Here is a tiny trained network, its code and every weight. The questions are about switching its units off for an input and a class, where a switched-off unit gives its printed mean instead of its output.

import numpy as np


def w(rows, s, z=0):
    codes = np.array(rows[::2]) - 128.0
    scale = np.full(codes.shape[1], s)
    scale[-1] = z or s
    return codes * scale


def f(y):
    return y / 2 * (1 + np.tanh(0.7978845608 * (y + 0.044715 * y**3)))


def log_softmax(a):
    a = a - a.max(-1, keepdims=True)
    return a - np.log(np.exp(a).sum(-1, keepdims=True))


def net(x, mask):
    res = np.array(x, float).reshape(1, 8) / 4 @ E
    y = f(res @ A[0][:, :-1].T + A[0][:, -1])
    res = res + np.where(mask, y, B[0][:, -1]) @ B[0][:, :-1]
    return log_softmax(res[-1] @ U[:, :-1].T + U[:, -1])


A, B = {}, {}
E = w([
[135,136,144],'x0',
[129,130,132],'x1',
[125,125,118],'x2',
[141,137,157],'x3',
[127,128,128],'x4',
[98,104,74],'x5',
[3,41,124],'x6',
[177,2,117],'x7',
],0.0052)
A[0] = w([
[95,175,185,161],'N1',
[177,153,64,110],'N2',
[148,102,80,66],'N3',
[185,46,126,56],'N4',
[241,144,104,116],'N5',
[93,190,148,45],'N6',
[55,97,136,61],'N7',
[14,107,1,76],'N8',
[35,87,207,75],'N9',
[158,149,90,22],'N10',
[37,100,130,41],'N11',
[164,164,135,86],'N12',
[174,161,111,98],'N13',
[104,68,234,185],'N14',
[137,47,71,43],'N15',
[229,177,32,90],'N16',
[103,187,90,98],'N17',
[191,24,189,74],'N18',
[150,107,174,155],'N19',
[176,52,141,112],'N20',
[184,163,69,91],'N21',
[160,129,104,104],'N22',
[166,169,118,108],'N23',
[138,111,214,67],'N24',
[48,82,86,71],'N25',
[57,203,175,83],'N26',
[81,103,79,67],'N27',
[68,76,51,105],'N28',
[41,101,45,100],'N29',
[64,212,114,103],'N30',
[157,140,162,173],'N31',
[126,147,146,193],'N32',
[45,73,156,48],'N33',
[158,109,99,156],'N34',
[68,115,160,4],'N35',
[195,27,148,82],'N36',
[111,184,109,52],'N37',
[90,193,127,34],'N38',
[174,116,136,12],'N39',
[75,94,208,56],'N40',
[207,155,211,135],'N41',
[137,144,109,50],'N42',
],0.0083,0.004)
B[0] = w([
[141,152,68,204],'N1',
[110,98,160,139],'N2',
[148,130,176,94],'N3',
[202,194,198,144],'N4',
[106,64,179,212],'N5',
[198,138,193,115],'N6',
[155,85,225,145],'N7',
[122,151,93,227],'N8',
[163,14,253,193],'N9',
[160,96,204,75],'N10',
[172,82,222,153],'N11',
[133,97,172,125],'N12',
[125,83,173,135],'N13',
[86,115,53,251],'N14',
[142,154,144,138],'N15',
[117,28,240,200],'N16',
[173,144,138,138],'N17',
[183,216,134,187],'N18',
[120,130,95,166],'N19',
[156,199,129,173],'N20',
[123,77,183,138],'N21',
[124,117,155,114],'N22',
[125,96,146,144],'N23',
[147,104,150,101],'N24',
[138,123,148,181],'N25',
[206,157,150,180],'N26',
[145,123,174,123],'N27',
[110,133,111,199],'N28',
[141,151,125,203],'N29',
[219,198,125,191],'N30',
[83,115,84,189],'N31',
[106,139,73,206],'N32',
[148,65,211,171],'N33',
[95,157,106,162],'N34',
[181,81,244,89],'N35',
[206,247,156,190],'N36',
[191,126,192,104],'N37',
[211,145,211,111],'N38',
[183,109,223,74],'N39',
[150,67,197,126],'N40',
[97,98,95,219],'N41',
[163,109,181,77],'N42',
],0.012,0.0022)
U = w([
[250,185,123,53],'0',
[168,93,80,215],'1',
[81,162,146,212],'2',
[101,83,184,1],'3',
[143,127,94,137],'4',
],0.015,0.0051)

Each question gives the input, the list of numbers given to net, and the class t.
The units are the neurons (one row each of A and B). Each row of codes is followed by its name. A weight is (code - 128) times the scale printed after its matrix; where a second scale follows, it is the last column's (A, B and U).
mask holds one flag per neuron, in row order. A switched-off neuron (its flag False) gives its mean, the last column of its row in B, instead of its output. The means were averaged over made-up inputs and are rounded, as every weight is.
A unit's drop is (log p(t) with every unit on - log p(t) with that unit switched off) / (log p(t) with every unit on - log p(t) with every unit switched off).
The circuit of an input: a set's keep is (log p(t) with only the set's units on - log p(t) with every unit switched off) / (log p(t) with every unit on - log p(t) with every unit switched off). Starting from the 12 units with the biggest drops (on a tie, the unit counted first), units are removed one at a time, each time the one whose removal leaves the highest keep (on an exact tie, the one counted first), for as long as the keep stays at least 0.8.
units of the circuit, in order: the units of the circuit, biggest drop first
most important unit: the unit with the biggest drop
k most important neurons: the k neurons with the biggest drops, biggest first
drop of u: that unit's drop, to one decimal
input [-2,4,4,7,-6,5,-7,-1], class 3: units of the circuit, in order -> [N16, N5, N21]
input [-7,1,-6,2,2,5,1,-7], class 0: most important unit -> N30
input [-6,-1,-3,3,-4,3,-8,6], class 3: units of the circuit, in order -> [N16, N5]
input [3,4,-8,-8,5,-8,1,6], class 0: 2 most important neurons -> [N36, N18]
input [-1,0,4,7,3,6,7,4], class 3: units of the circuit, in order -> [N9, N33]
input [-5,8,-4,-8,-3,-7,-6,7], class 2: 3 most important neurons -> [N5, N30, N16]
input [-7,0,7,7,4,-7,-3,-5], class 1: 2 most important neurons -> [N36, N41]
input [2,-5,-4,8,8,-2,8,4], class 3: 2 most important neurons -> [N9, N33]
input [-4,-8,-7,-5,2,6,-6,8], class 0: 4 most important neurons -> [N36, N4, N18, N20]
input [1,3,2,2,4,-6,-6,0], class 3: 2 most important neurons -> [N16, N5]
input [-4,8,-4,4,-3,-3,3,8], class 0: drop of N36 -> 0.2
input [3,0,8,2,4,-1,8,3], class 3: drop of N9 -> 0.5
input [-3,-1,-1,-8,1,7,6,6], class 0: drop of N18 -> 0.1
input [1,2,6,-7,7,-1,7,1], class 3: drop of N40 -> 0.1
input [-3,-5,-8,8,2,8,-4,-8], class 0: units of the circuit, in order -> [N30]
